Below are the code and all the weights of a small trained network. Each question names an input and a class and asks about switching units off, where a switched-off unit gives its printed mean instead of its output.

import numpy as np


def w(rows, s, z=0):
    codes = np.array(rows[::2]) - 128.0
    scale = np.full(codes.shape[1], s)
    scale[-1] = z or s
    return codes * scale


def norm(h):
    return h / np.sqrt((h * h).mean(-1, keepdims=True) + 1e-5)


def f(y):
    return y / 2 * (1 + np.tanh(0.7978845608 * (y + 0.044715 * y**3)))


def log_softmax(a):
    a = a - a.max(-1, keepdims=True)
    return a - np.log(np.exp(a).sum(-1, keepdims=True))


def net(x, mask):
    res = np.array(x, float).reshape(1, 5) / 4 @ E
    u = 0
    for l in range(4):
        y = f(norm(res) @ A[l][:, :-1].T + A[l][:, -1])
        res = res + np.where(mask[u : u + 4], y, B[l][:, -1]) @ B[l][:, :-1]
        u += 4
    return log_softmax(norm(res)[-1] @ U[:, :-1].T + U[:, -1])


A, B = {}, {}
E = w([
[93,88,89,197,56],'x0',
[44,63,115,98,91],'x1',
[153,103,138,103,115],'x2',
[9,121,224,113,109],'x3',
[1,50,86,138,140],'x4',
],0.0079)
A[0] = w([
[50,41,223,43,204,254],'0.n0',
[98,60,75,223,255,79],'0.n1',
[102,205,117,136,146,68],'0.n2',
[169,104,156,132,143,13],'0.n3',
],0.008,0.0012)
B[0] = w([
[153,177,47,123,88,254],'0.n0',
[87,115,4,103,57,180],'0.n1',
[2,183,111,66,166,132],'0.n2',
[196,125,119,123,176,125],'0.n3',
],0.0067)
A[1] = w([
[135,118,247,63,143,135],'1.n0',
[203,94,119,202,108,252],'1.n1',
[255,104,102,82,186,165],'1.n2',
[56,74,88,68,158,203],'1.n3',
],0.0071,0.0012)
B[1] = w([
[118,119,22,151,62,172],'1.n0',
[118,80,254,122,81,185],'1.n1',
[96,120,214,120,127,252],'1.n2',
[166,194,154,68,181,236],'1.n3',
],0.0091,0.0034)
A[2] = w([
[51,166,117,225,139,29],'2.n0',
[150,158,143,98,103,120],'2.n1',
[172,194,112,143,254,251],'2.n2',
[64,225,153,114,60,114],'2.n3',
],0.0086,0.0016)
B[2] = w([
[177,136,155,230,240,165],'2.n0',
[194,82,190,1,175,163],'2.n1',
[26,175,177,120,61,192],'2.n2',
[206,61,114,132,245,253],'2.n3',
],0.0097,0.005)
A[3] = w([
[174,107,209,134,178,144],'3.n0',
[29,124,159,187,112,81],'3.n1',
[120,106,103,146,176,180],'3.n2',
[124,126,8,151,93,249],'3.n3',
],0.013,0.0015)
B[3] = w([
[90,103,129,240,70,253],'3.n0',
[220,168,5,123,206,158],'3.n1',
[254,194,101,173,89,180],'3.n2',
[45,224,232,80,150,245],'3.n3',
],0.0073,0.0064)
U = w([
[5,192,75,85,118,123],'0',
[153,92,42,207,147,27],'1',
[175,72,62,66,149,39],'2',
[143,131,193,166,79,254],'3',
],0.012,0.004)

Each question gives the input, the list of numbers given to net, and the class t.
The units are the neurons (one row each of A and B). Each row of codes is followed by its name. A weight is (code - 128) times the scale printed after its matrix; where a second scale follows, it is the last column's (A, B and U).
mask holds one flag per neuron, layer by layer. A switched-off neuron (its flag False) gives its mean, the last column of its row in B, instead of its output. The means were averaged over made-up inputs and are rounded, as every weight is.
A unit's drop is (log p(t) with every unit on - log p(t) with that unit switched off) / (log p(t) with every unit on - log p(t) with every unit switched off).
The circuit of an input: a set's keep is (log p(t) with only the set's units on - log p(t) with every unit switched off) / (log p(t) with every unit on - log p(t) with every unit switched off). Starting from the 12 units with the biggest drops (on a tie, the unit counted first), units are removed one at a time, each time the one whose removal leaves the highest keep (on an exact tie, the one counted first), for as long as the keep stays at least 0.8.
units of the circuit, in order: the units of the circuit, biggest drop first
most important unit: the unit with the biggest drop
k most important neurons: the k neurons with the biggest drops, biggest first
top k neurons in layer l: the k neurons of layer l with the biggest drops, biggest first
input [7,1,2,-3,5], class 0: most important unit -> 3.n3
input [-8,5,1,-8,2], class 3: units of the circuit, in order -> [1.n2, 0.n0]
input [-6,-2,5,5,2], class 2: units of the circuit, in order -> [2.n3, 1.n0]
input [-6,5,3,-5,-1], class 3: units of the circuit, in order -> [1.n2, 3.n0]
input [-7,0,3,8,-8], class 2: units of the circuit, in order -> [1.n0, 3.n3, 2.n3]
input [-7,4,-6,8,-2], class 2: units of the circuit, in order -> [2.n3, 3.n3, 0.n0]
input [5,6,-1,0,-3], class 2: units of the circuit, in order -> [0.n0, 3.n1, 3.n0]
input [8,-2,0,2,5], class 1: 2 most important neurons -> [2.n0, 3.n1]
input [-3,3,3,8,3], class 2: units of the circuit, in order -> [2.n3, 3.n3, 2.n2, 0.n0]
input [8,-4,5,-4,7], class 0: 2 most important neurons -> [3.n3, 0.n1]
input [3,8,8,8,5], class 2: top 2 neurons in layer 1 -> [1.n3, 1.n0]
input [-4,4,-3,8,3], class 2: units of the circuit, in order -> [2.n3, 3.n3, 2.n2, 0.n0]
input [-1,-6,-2,-5,2], class 0: 3 most important neurons -> [2.n2, 2.n3, 0.n2]
input [4,4,-5,-4,-1], class 0: units of the circuit, in order -> [3.n3]
input [3,6,8,3,-6], class 2: top 2 neurons in layer 1 -> [1.n2, 1.n0]
input [7,0,-8,-3,3], class 0: 2 most important neurons -> [3.n3, 0.n1]
input [7,7,-2,-5,-3], class 3: 2 most important neurons -> [1.n1, 0.n2]
input [1,-2,7,6,4], class 2: 2 most important neurons -> [0.n0, 1.n3]
input [8,8,5,0,-3], class 2: 3 most important neurons -> [0.n0, 0.n1, 3.n1]
input [5,-2,4,-5,0], class 3: most important neuron -> [2.n3]
input [-3,5,-1,5,-5], class 1: top 2 neurons in layer 2 -> [2.n3, 2.n2]
input [-1,-4,5,-7,4], class 3: 2 most important neurons -> [1.n1, 2.n3]
input [-7,8,-5,-5,-5], class 3: top 2 neurons in layer 0 -> [0.n1, 0.n0]
